(in the rows, 128 means zero)
Rows lie near named flat spaces through zero. A row that begins with a name and a colon came from that space; any other row is followed by the name of its block's space that it lies nearest.
qtfm: [128 115 116 153 132 119  99 137 112 132 129 136 132 137 135 147 132 110
 125 168]
rhlq: [129 106 148 137 147 119 118 169 108 142 119 138 111 111 117 134 115 138
 159 161]
qtfm: [ 95 122 118 134 116 141 110 109 104 114 123 125 144 154 119 137 114 129
 127 139]
qtfm: [173 130 147 120 129 101 140 132 128 137 151 141 167  99 165 145 126 141
 173 118]
rhlq: [100 109 127 129 103 120 169 127  92 152 100  75 209 168 132 101 100 167
 112 104]
llbc: [124 113 140 116 165 149 127 177 126 124 117 129  57  83 130 117 152 123
 104 160]
llbc: [217 165 183  52 148  55 177 166 206 134 195 195 175  65  94 189 122 137
 183 115]
llbc: [118  96 135 140 122 175 120 173 119 128  90 117  86 157 109  83 121 178
 117 122]
qtfm: [ 80 139 104 131 115 147 119  73 124 123  94 102 116 151 125 137 137  91
  82  90]
rhlq: [131 126 157 108  94 157 142 143 148 121 103 130 159 154  81  97 131 192
 129  97]
lczp: [ 83 116 119 152 137 165 113 117 102 136  78 108  76 128 127 108 136 120
 103 115]
llbc: [154 151 128 152 120 109 108 117 161 129 155 156 107 132  97 113 131 114
 169 146]
lczp: [160 173 136  92 141 100 161  99 148  93 212 101 104  40 194  88 173  86
 159 161]
llbc: [139 127 125 127 131 114 134 134 128 130 143 126 137 128 139 131 121 126
 133 134]
lpjn: [155 116 138 131 140 135 144 167 129 140 122 121 119 105 151  99 147 151
 118 136]
llbc: [195 142 138  61 143 100 162 163 185 105 195 164 139 110 140 173 114 137
 131 108]
lpjn: [137 130 130 140 147 121 147 140 126 153 120 132 125 105 134 116 132 134
 124 125]
qtfm: [ 99 149 125 118 123 104 113  98 147 135 113 166 177 150  58 198 125  94
 101 129]
lczp: [140 116 114 180 149 141  64 159 155 142  94 138   4 125 114 115 174  69
 100 169]
lczp: [157 141 117 142 136  87 101 109 160 150 126 151 115 129 132 187 136  63
 127 110]
lczp: [102 102 136 141 128 121  97 144  98 139  99 138 148 150 100 167 110 126
 137 157]
qtfm: [145 130 151  91 120 100 133 131 128 111 170 161 191 130 114 179  90 151
 185 133]
qtfm: [130 127 129 177 137 133  91 120 113 149  99 144 109 101 136 125 166 106
 134 158]
lpjn: [134 120 125 117 128 133  99 126 121 101 148 136 115 125 154 159 129 112
 141 143]
llbc: [110 120 116 143 102 117 111 100 105 127 121 104 169 164 139 140 119 114
 131 131]
lczp: [125 149 124  87 133 115 137  98 134  93 175 116 121  98 161 149 133  90
 134 131]
qtfm: [179 155 110 166 127 151  97 104 168 128 141 198 104 130 128 132 146 136
 139 102]
lpjn: [145 171 122 133 109  94 130  80 167 135 149 157 175 139  94 146 134 105
 138 113]
lpjn: [154 111 162  69 128 140 101 166 143  82 152 161 112 113 128 185 125 142
 157 137]
llbc: [ 92  79 140 160 129 180 108 173  89 154  38 108  95 147 111  98 134 169
  99 124]
lpjn: [116 130 117 131 136 144 135 130 136 130 115 121  96 132 120 110 134 124
  96 118]
llbc: [147 154 112 114 139 143 124 111 160 101 163 159  97 109 139 137 148 112
 110 124]
rhlq: [167 121 161  95 122 134 129 166 132  94 164 117 125  82 167 101 166 149
 156 172]
lczp: [204 137 170  87 128  89 154 163 183 141 141 128 129  83 146 137 156 125
 151  97]
lczp: [103 158 132  91 126  95 179  96 133 130 149 117 193 119 102 139 112 123
 121 115]
lpjn: [ 97 135  99 136 122 137 135  92 113 126 127 124 151 161 127 135 104 127
 105 106]
rhlq: [180 148 138  88 122 109 137 124 160  94 189 127 129  94 175 134 151 112
 151 131]
lczp: [124 131 129 132 119 148 134 116 130 129 110 119 122 129 131 106 138 141
 119 102]
rhlq: [121 166 125 126 125 130 143  90 154 129 136 167 153 128  82 134 125 136
 126 103]
lpjn: [128 117 145 137 129 146 162 155 128 168  72 123 149 131 104  96 130 181
 103  86]
lpjn: [121 118 128 134 144 128 136 141 112 142 117 126 119 119 133 129 117 133
 128 127]
qtfm: [117 110 133 138 150  93  86 151 126 141 107 105  61 106 130 162 154  43
 120 179]
qtfm: [101 111 123 143 115 144 103 138 115 116 121 119 102 167  97 107 108 137
 139 153]
qtfm: [121 124 119 116 117  99 117 113 122 123 140 128 171 157 128 182 106 103
 129 129]
llbc: [131 109 132 117 134 108  84 153 128 112 132 124 104 121 138 175 152  75
 118 184]
rhlq: [146  80 128 103 141 115 103 198 109 100 162 106  96 136 172 156 113 114
 133 190]
rhlq: [108 102 140 134 138 150 101 144  96 122 106 126  89 118 136 135 120 134
 151 139]
rhlq: [180 151 136 129 135  96 103 124 175 126 162 170  98 102 125 159 146  89
 164 136]
rhlq: [150 165 132  88  98 110 132  75 146  83 195 142 195 118 150 153 137 122
 161 127]
lczp: [126 138 122 136 117 157 113 124 156 114 116 122  79 136 111  90 162 120
 100 129]
lpjn: [125 146 116 128 129 139 166 106 132 142 122 142 174 132 122 120 121 158
  99  86]
qtfm: [112 126 137 153 125 144 122 122 113 141  97 117 115 117 120  93 145 137
 134 132]
rhlq: [145 100 148 127 146 131  86 174 117 113 135 141  70 102 143 146 135 118
 165 177]
lpjn: [159 157 124 134 139 110 140 106 129 118 181 134 140  72 179 108 160 111
 150 161]
rhlq: [ 62 119 104 163 135 149 139 113  98 165  67 127 141 176  73 124  90 145
  85  99]
lczp: [131 132 123 132 132 168 137 130 140 119 116 108  64 111 148  70 155 138
 106 106]
llbc: [114 148 129 160 128 127 101  91 118 135 116 144 134  99 121 127 166  99
 135 159]
lczp: [122 124 111 110 153 105 137 150 148 138 134 146 112 151  97 179  93 103
  95 120]
lpjn: [132 138 125 149 144 117 139 137 136 145 129 110  87  99 131  83 153 106
 122 153]
llbc: [168 162 136  97 121 109 166 109 160 117 180 158 184 111 131 136 122 153
 151 102]
[155 152 125 144 128  84 131 118 156 150 147 154 159 127 104 142 132 106
 138 141]  rhlq
[122  83 119 163 139 120  90 160  97 155  90 114  96 156 144 156 106 107
 130 138]  lpjn
[174 127 141  87 152  54 125 167 145 116 203 153 148 100 141 202 111  85
 168 189]  lczp
[144 103 165 113 145 150 139 180 114 137 101 128 110  84 143 115 143 170
 139 126]  lpjn
[145 115 117 148 126 140 124 137 129 148 102 144 143 156 135 141 118 150
 109  93]  llbc
[143 143 114 123 126 113 138 109 134 119 166 139 155 132 143 139 116 124
 137 126]  lczp
[152 153 138  95 128 132 125 102 144  95 175 191 161 111 125 179 110 149
 169 108]  qtfm
[183 114 155 118 139 114 132 174 151 146 121 131 102  99 153 132 142 134
 147 112]  lczp
[157 144 132 140 124 130 138 123 151 141 129 159 147 125 115 118 134 153
 136 105]  qtfm
[114 105 115 162 114 113 109 130  91 137 124  93 148 156 150 115 119 117
 138 166]  llbc
[121 135 107 171 132 131 122 107 119 147 119 129 112 137 130 104 123 121
 130 123]  llbc
[154  69 118 103 161 117 137 244 130 128 147 121  85 167 134 150  78 148
  98 162]  lpjn
[110 120 137 147 151  85 105 148 115 153 116 133 118 109  95 158 134  78
 137 194]  lczp
[157 118 124 143 134 100 117 141 125 150 127 143 161 128 148 165 131 115
 127 139]  llbc
[133 138 110 128 147 105 127 132 150 130 152 142  98 132 114 147 116  93
 117 141]  lpjn
[165 153 133 115 128 122 153 113 167 138 134 146 135 111 134 129 138 135
 128  74]  qtfm
[157 144 108 114 148 120  95 114 157 100 172 172  90 113 152 191 137  77
 123 136]  lpjn
[169 158 106 131 140 131 117 103 179 126 143 174  98 118 140 161 151  96
 101  90]  qtfm
[157 139 109 127 125 100 133 123 159 141 140 149 165 155 122 167 122 111
 100 109]  qtfm
[120 166 142  53 151 100 148  99 155  92 175 135 122  61 134 183 151  69
 120 136]  llbc
[108 109 145 139 142 167 121 151 116 140  71  97  50  97 136  84 159 130
 112 118]  lczp
[144 131 146 147 126 130 114 127 117 133 132 161 152 109 124 127 131 155
 174 143]  qtfm
[107 114 122 137 149 151 102 152 121 122 115 153  81 133  99 141 121 127
 114 154]  rhlq

Rows lie near named flat spaces through zero. A row that begins with a name and a colon came from that space; any other row is followed by the name of its block's space that it lies nearest.
jtlg: [135  49 168 149 130  41 154 164 161 156 120  75 104 130 148 149 140 143
 166 129]
tgzh: [128 125 133  76  99 111 110 137 119 154 165 159  92 186 130  97 110  94
 113 169]
blmc: [ 96 118 158  75  56 137 137 144 127  91 146 165 149 150 122 105 127 127
 110 144]
gllt: [136 112 131 128 153 121 136 119 119 136 136 117 115 119 126 132 119 133
 128 125]
jtlg: [166 129 113 168 165  73  90 172 182 160 123 110 123 152 174 116 160  90
 107 184]
gllt: [116 137 107 144 136 126 129 128 162 165  88 117 130 156 144 127 138 116
 161  89]
blmc: [148 161 129 194 138 175 128 109 152 106  91 144 136  51 127 150 153 149
 159  87]
jtlg: [126 120 121 133 117 170 132  95 129 107 124 152 122  93 115 131 119 139
 118 121]
blmc: [117 129 137 111 126 126 123 136 106 143 124  99 135 158 110 136 120 136
 152 102]
gllt: [148 140 125 143 125 172 108 105 118  97 136 152 122  86 109 134 122 136
 107 144]
gllt: [143 123 129 124 161 161 115 118 117  90 139 120 164  87 126 123 136 143
  76 143]
jtlg: [ 94 151 136 100 112 184 148 115 109 130 135 143 157 120 125 116 133 137
 137  89]
gllt: [124 101 148 123 139 153 135 120 106 144 167 116 117 104 120 131 119 137
 124 137]
jtlg: [111 110 131 136 100 152 144 111 153 128 107 144 122 112 127 130 129 136
 149 101]
jtlg: [100  95 155 111 123 124 180 112  95 121 127 103 130 108 106 150 111 169
 165  73]
blmc: [138 142  61 171 136  92 117 118 162 164  92 127 101 149 151 137 130 102
 132 147]
tgzh: [156 188  78 147 126 172 107  73  93  73  97 163 128  74  95 151 115 151
 111 117]
jtlg: [126 146 108 152 120 130 134 107 144 133 101 159  87 150 112 134 102 111
 164 103]
jtlg: [161 109 167 100 132  96 101 156 117 135 171 129 101 146 129 113 126 116
 112 175]
blmc: [105 102 168  94 108 143 143 138 119 125 158 133 132 139 120 114 120 130
 128 125]
jtlg: [176 111 132 131 173 134 115  95  76  86 177 138  87  76  92 140  89 142
  79 179]
blmc: [176 115 120 150 150 103 101 123 140 139 109 107 114  89 145 142 151 143
 124 141]
tgzh: [148 159 116 142 125 175 110 103 121 113 105 135 151  65 129 139 155 155
 126 107]
tgzh: [105 113 131 164 136 138 156 135 124  91 131 101 166  91 118 150 130 149
 115 131]
blmc: [119 116 111 138 129 110 131 120 107 196 114  76 103 147 120 158 121 141
 183  95]
jtlg: [152 139 105 112 147  93 107 124 105  97 107 112 138 146 112 136 116 137
 104 135]
gllt: [135 134 124 131 143  97 108 154 134 149 116  97 135 170 132 130 133 117
 138 128]
tgzh: [160 145 122 114 123 118  89 129 136 135 127 153 102 153 130 113 127 107
 119 151]
gllt: [121 174 126 142  86 198 101 129 154  93 117 178 159 111 126 113 149 116
 115 132]
gllt: [121 181 104 142  84 126 112 131 159 151  77 159 112 177 129 127 134 105
 184  91]
tgzh: [ 89 144  88 108  94 156 153  96 122  89 120 169 146 133 119 118 108 124
  97 129]
gllt: [157 130 117 121 160 111 111 117 103 113 123 109 126 122 115 138 118 141
 111 132]
gllt: [135 120 132 118 145  87 122 149 119 135 132  98 132 155 130 130 127 127
 124 139]
tgzh: [123  89 172 133 111  93 137 170 155 144 155 121 115 143 144 120 138 115
 139 157]
blmc: [145 163 116 147 151 101 115 147 148 109  95 127 146 145 137 127 140 118
 129 119]
jtlg: [ 96 135 125 166 125 119 146 165 155 174 132 100 154 135 164 131 161 113
 150 134]
tgzh: [164 154 114 164 166 110  81 153 154 118 104 113 138 150 130 129 138 107
 115 147]
blmc: [154 151  95 161 149  57 112 148 157 155  75  99 123 156 153 142 149 119
 155 119]
tgzh: [144 160 121 159 148 111 110 146 130 133 118 118 122 148 122 138 127 115
 145 129]
tgzh: [106 162 139 194 133  93 143 187 159 141 120 108 142 164 139 141 142 101
 174 126]
blmc: [176 140 118 154 150 157  91 109 139  85 114 145 137  67 127 132 144 140
  89 149]
tgzh: [133 124 100 118 139 159 142  69  94  91 109 134 129  78 102 145 107 165
 111  99]
gllt: [139 180 116 173  97 161 104 119 173 133  93 189  90 140 121 125 127  97
 174 108]
blmc: [119 169 120 138 117 134 132 127 107 118 101 119 147 125 113 148 132 146
 161  88]
[125 146 121 112 104 183 113 103 126 110 130 170 128 117 116 114 122 124
 112 127]  jtlg
[144 142 131 142 107 129 109 139 168 124 108 154 128 120 148 118 154 118
 132 134]  tgzh
[ 84 117 141  92 121 161 137 136 111 202 142  85 151 159 138 121 141 132
 161  85]  gllt
[117 116 152 120 139 131 142 149 142 112 148 131 156 123 146 109 141 122
 102 143]  gllt
[132 123 131 107  80 109  88 162 145 125 127 124 150 158 140 117 152 119
 105 171]  jtlg
[103 130 111 154  94 124 142 124 162 183  99 134  95 158 137 136 127 112
 191  95]  gllt
[ 81 167 137 115  65 178 137 140 160 146 114 171 153 153 145 103 152 108
 162  92]  gllt
[147 114 126 162 165 127 133 120 131 131 147 124 108  92 133 135 124 126
 115 152]  jtlg
[104 133 114 113  75 149 139 118 147  97 128 179 139 123 136 110 131 119
 100 149]  tgzh
[119 107 129  90  99  77 149 141 129 126 154 148 120 144 154 108 131 117
  99 174]  blmc
[100 173  92 124 104 218 134  75 106  95 115 173 147 101 100 127 111 136
 117  96]  jtlg
[ 83 147 127 109  91 130 171 137 173 120  97 169 162 145 165  99 152 115
 142  89]  gllt
[159 127 129 170 115 103 107 145 195 126  78 137 125 111 158 131 166 125
 147 125]  blmc
[ 65 135 126 161 127 118 169 173 150 129 131 102 177 166 141 128 134 108
 136 126]  tgzh
[103 117 127  99 120 121 155 118 116 149 136 133 114 153 127 120 111 124
 142 110]  tgzh
[116 109 157 103 136  94 142 164 135 151 124  86 164 144 157 121 158 139
 140 108]  jtlg
[139 131 102 168 172  60 145 133 122 135 103  91 107 148 122 157 109 128
 153 117]  jtlg
[165  85 154  96 158 108  90 153 166  95 155 146 132 148 147  84 132  98
  48 197]  blmc

Each name stands for a flat space through zero: a line, a plane or more. A row that begins with a name and a colon came from that space; any other row is followed by the name of the space it lies nearest, among the names in its block.
sb-fg: [163  47 135  88 153 136  87 160 117 122 129 158  79 152  77 200 128 120
 115 171]
qr-hq: [160 108  88 125 128 137 121 104 159 133 113 134 139 128 188  95 153 136
  62 128]
mq-hm: [ 72 138 100 172 139 112 152  85  93 142 134 119 166  84 159  81 160 112
 136  67]
nt-gp: [111 123 171 127  98 100  76 166 104 129 135 102  58 116  23 136  96 130
 153 140]
mj-hh: [144  51 180  76 127 115  87 102  97 138 133 146 100 131 107 148 164 116
 117 120]
qr-hq: [124 157  84 133 161 148 144 102 124 136 157  97 134  92 170 101 133 118
 112 125]
mq-hm: [141  94 142  89 122 169 114 128 137 140 117 192 112 176 130 161 127 132
 121 175]
sb-fg: [115 126 113 148 118 103 101 140 129 123 119 123 131 109 123 118 139 100
 103 112]
nt-gp: [ 82 110 123 144 155 126 119 113 131 145 133 116 158 108 123 160 116 140
 144  96]
rt-nr: [112  55 148  96 144 121  81  96  78 142 129 170 142 107 137 177 179  74
 106 103]
nt-gp: [115 114 124 144 149 124 112 131 127 136 141  93 133 115 152 129 124  94
 109 123]
rt-nr: [150 139 102 118 159 153 144 143 109 117 134 158 112 139  98 158 119 153
 157 155]
mj-hh: [160 121 172 136 102 115 120 145 109 127  99 135 161 162 151 134 133 129
 103 114]
rt-nr: [101 145 108 118 119 129 138 105 151 126 125 157 151 114 138 126 145 124
 134 114]
sb-fg: [ 98 127 119 151 112 126 130 147 159 132 122 116 116 129 114 130  99 125
 133 143]
mq-hm: [165 110 174 109 150 159 132 155 114 134 124 137 136 187 118 185  94 166
 147 155]
rt-nr: [158 164 102 120 134 165 154 136 135 127 130 140 126 147 136 125 110 165
 124 159]
rt-nr: [118  68 179  99 112 128 101 136  99 132 122 160  74 127  68 206 114 107
 177 166]
qr-hq: [105 141 111 126 155 128 103 121 135 131 153 114 103 112 104 107 125 122
 144 128]
mq-hm: [ 93 126  84 176 200 140 142  93 113 142 120 138 244 112 224 161 149 111
 124  66]
qr-hq: [131 174 107 169 128 117  93 169 174 114 107 111 120 134 104 128  82 149
 145 144]
rt-nr: [ 97 180 126 126 143 152 163 146 133 127 146 123 167 128 116 177  91 138
 165 130]
qr-hq: [153 109 123 183 188 124 125 138  91 125 114 114 159 145 169 141 126 125
 146 111]
rt-nr: [ 94 109 132 107 109 131 154 140 140 131 135 149 129 145  80 144 125 147
 131 124]
mj-hh: [169 111 167  90 100 128 107 117 105 132 119 149 107 144 118 118 147 145
 106 133]
sb-fg: [171 146 139  82 115 139 112 108 149 119 139 129  62 122 118 100 130 138
 142 173]
sb-fg: [168 148 177  89 125 158  98 138 149 133 131 121  94 158 114 161  82 158
 153 181]
nt-gp: [151 108  97 113 134 129  93 127 139 122 124 150  94 123 121 117 147 120
 100 148]
nt-gp: [112  97  76 109 151 150 173  99 135 132 151 135 110  99 129 138 141 136
 130 139]
mj-hh: [118 174 146  94  72 160  88 135 184 144 129 134  67 134  91 120  76 150
 131 194]
mq-hm: [ 88 146  54 191 180 120 156 100 141 128 142  77 158  61 183 116 126 105
 144  98]
nt-gp: [139 104 159  98 128 126 141 102 107 136 153 101  82 119 103 104 135 149
 146 129]
sb-fg: [115 104  84 157 156 127 137 147 112 124 126 141 136 129 117 139 135 122
 119 121]
mj-hh: [126 160 147 102 125 127 136 126 142 123 171  67  84  97 123 114 110  94
 144 154]
nt-gp: [ 84 132 108 191 161 123 133 131  98 142 111 123 200 114 136 166 112 150
 144  74]
mq-hm: [144 121 136 127 145 116 104 124 125 126 118 130 168 134 148 140 144 132
 108  96]
mj-hh: [ 92 161  97 157 152 159 165 122 109 144 128 157 182 148 140 118 123 164
 140 104]
qr-hq: [ 96 156 112 153 122 103 148 146 127 116 135 103 128  99  77 128 113 142
 158 105]
mq-hm: [150 121 134 123 101 113 115 134 116 121 114 129 106 110 110 138 131 128
 118 134]
rt-nr: [166 111 119 106 107 153 135 114 136 139 119 148 105 150 148  98 137 159
  86 154]
rt-nr: [130 101 153 123 112  87  91 140 120 115 110 138 117 118  72 152 139 134
 140 104]
mj-hh: [148  99 150 115  91 101  77 156 107 112 102 165  95 124  87 162 142  91
 116 145]
mj-hh: [148 137  86 140 134 126 137 121 117 119 127 131 105 110 128  92 144 138
 120 132]
mq-hm: [139  97 161 140 131 120 111 146 113 134 112 129 151 164 135 141 126 130
 112 114]
qr-hq: [ 89 106 142 140 129 134 120 122 161 145 132 110 115 133 132 135 100 120
 148 142]
qr-hq: [118 147  94 114 126 137 134 133 166 111 141 129  70  93  91 153 103 119
 171 179]
mj-hh: [118 159  89 115 144 159 162 114 132 134 148 139 139 125 132 112 130 156
 125 130]
rt-nr: [161 123 145 121 116 136 108 139 113 127 121 134  98 139 134 128 124 111
 118 161]
sb-fg: [140 127 136 150 118 126 135 141  88 136 122 120 122 143 115  96 127 150
 114 118]
mj-hh: [ 93 121  97 123 145 154 118 101 171 151 139 127 152 120 169 128 124 125
  98 127]
sb-fg: [109 138 129 156 145  97 118 128 144 127 132  82 170 119 144 102 132 127
 114  75]
nt-gp: [162 120 155 138  99 131 139 142 126 124  99 143 114 163 134 127 115 147
 139 153]
mq-hm: [132 140 127 128 125 108 113 139 108 118 114 159 169 143 112 115 160 138
 104  84]
sb-fg: [165 148 163 127  88 131 137 122 103 136 105 138 146 155 151  92 137 160
 103 116]
mq-hm: [ 97 117  98 127 156 145 113  90 158 142 120 162 186 124 187 146 148 117
 111 106]
rt-nr: [171 102 110  93 143 161 145 118 107 126 132 165  90 136 121 149 139 149
 130 169]
qr-hq: [ 99 159 166 154  89 124 115 159 126 131 115 121 104 130  88 151  77 120
 176 155]
qr-hq: [124 114 125 153 154  99 162 137  99 112 123 124 157 128  98 142 140 156
 164  82]
qr-hq: [119 177  95 168 138 135 114 166 165 113  97 156 163 146 126 165  91 140
 153 141]
sb-fg: [127 117 109 144 128 101 153 147 120 110 129 118 134 123 113 114 147 116
 116 106]
nt-gp: [139 140 148 149 146 128 116  96  99 140 119 119 165 124 189 111 141 121
 131 100]
sb-fg: [152 186 151 108  84 153 127 122 176 131 123 119  88 140 136 101  88 156
 148 182]
mq-hm: [110 156 128 140 128 123 132 169 151 118 149  99  83 145  69 101  92 134
 158 153]
nt-gp: [125  90 166 109  92 124  63 144 145 142 104 154 136 155 130 155 129 101
  74 136]
mq-hm: [124 132 111 130 113 111 102 146 156 118 112 142 133 128 104 131 129 134
 108 121]
qr-hq: [189 159  91  98  88 134 142 114  90 113 113 172 128 102 149 101 178 128
  66 132]
rt-nr: [131  99 139 134 126 102 105 177 109 111 134 115  67 126  55 150 114 100
 146 154]
mq-hm: [145 130 122 117 118 127 127 113 106 124 129 132  98  99 117 127 137 129
 135 138]
rt-nr: [140 155 149 125  98 110 106 126 138 120 102 152 157 142 137 110 144 134
 117 105]
mj-hh: [113  71 192 151 143 134 142 148 117 154 107 133 201 214 145 159 110 166
 123  91]
mj-hh: [142 219  91 128 133 150 157 118 130 122 133 133 185 118 165 104 132 156
 112 108]
nt-gp: [119 160  91 157 108 145 160 131 127 132 114 153 122 140 118  85 120 167
 132 137]
nt-gp: [107 144  52 139 131 153 137 106 132 131 136 154  70  85 114 101 128 128
 144 167]
qr-hq: [116 138 129 164 152 123 122 162 160 124 106 129 199 172 142 156 105 149
 128 100]
qr-hq: [184 155 174  79  75 146 126 124 126 127  94 192 161 185 140 123 146 177
  97 129]
mj-hh: [101  85 115 184 147 107 124 156 130 124  91 153 174 152 127 170 123 124
 140 101]
rt-nr: [118 140 108 161 140 122  59 134 121 131 114 133 117 104 139 130 123  88
 123 137]
mj-hh: [135 153 105  93 122 142 121 128 151 126 166  96  75  97 120 104 122 102
 101 167]
mq-hm: [132 153 125 130 129 128 125 149 120 118 146 105  62 112  74 122  99 129
 170 165]
nt-gp: [169  84 127 129 136 104 106 188 138  98 113 124 101 143  91 186 116 107
 118 157]
sb-fg: [124 139 105 133 121 116  94 104 124 128 117 146 137  99 154 103 160 101
 102 110]
nt-gp: [104 139  96 157 142 135  92 127 152 141 113 140 185 133 185 120 135 101
  77 107]
sb-fg: [112  96 151 102 134 132 102 119 112 136 137 141 116 116 113 175 130 101
 140 136]
sb-fg: [118 111 102 153 154 125 133 124 137 132 121 130 159 138 147 119 137 142
 116 103]
[174 142 152 103  96 124  96 146 118 116 112 144 109 131 119 146 129 116
 110 153]  rt-nr
[120 122  85  97 109 165 142 117 154 139 137 152  97 113 124 137 122 136
  99 170]  rt-nr
[117 141  96  89 144 148 166  94 152 126 173 107  86  89 121 112 131 131
 150 151]  mj-hh
[115 147 134 116 154 138 129 118 150 140 184  42  82 106 133  85 102 113
 132 147]  mj-hh
[128 104  89 104 146 141 118 114 187 126 119 165 164 143 166 144 150 127
  87 127]  nt-gp
[111 111 140 154 127  84  91 181 118 110 131  94  83 111  49 152 104  98
 151 132]  rt-nr
[122  97 111 156 137 104 132 145 142 112 107 133 150 124 138 161 133 104
 130 117]  mj-hh
[111 140 151 146 104 138 126 140 131 142 123 119 118 145 133 116 100 121
 133 147]  mj-hh
[148  70  97 129 154 133 129 100 130 136 114 158 155 151 177 101 175 141
  76 104]  mq-hm
[136 111  97 151 125 129 112 148 165 127  90 156 163 155 144 145 123 152
  89 124]  mj-hh
[153 128 166 139  97 101  98 184 115 111 102 133 102 155  60 150 104 142
 142 140]  nt-gp
[120 166  37 116 149 158 162 102 155 126 138 170 169 120 163  87 165 149
  84 113]  rt-nr
[157 119 127 130 152 125 138 122 116 126 141  81 117 104 142 138 120 135
 129 129]  rt-nr
[115 113 118 166 166 117 156  86  96 133 117 135 177 119 167 114 157 147
 161  72]  mj-hh
[132 130  87 123 121  98  95 139 136 105 119 151 116 101  92 119 159 114
 102 114]  rt-nr
[118 122  89 133 148 145 153 121 134 140 141 130 151 144 148  88 144 148
  86 111]  rt-nr
[107 163  90 154 144 135 191 137 130 118 145 109 137 115 120 121 112 142
 160 125]  nt-gp
[ 92  97  98 155 155 143 168  98 163 147 131 116 183 140 211 106 140 117
 102 104]  mq-hm
[ 89 106  97 149 113 123 114 111 169 139 113 132 127 104 144 124 126 117
 112 126]  mq-hm
[123  97 142 127 115 118  85 145 148 129 112 139  98 138  93 150 113 129
 131 146]  mj-hh
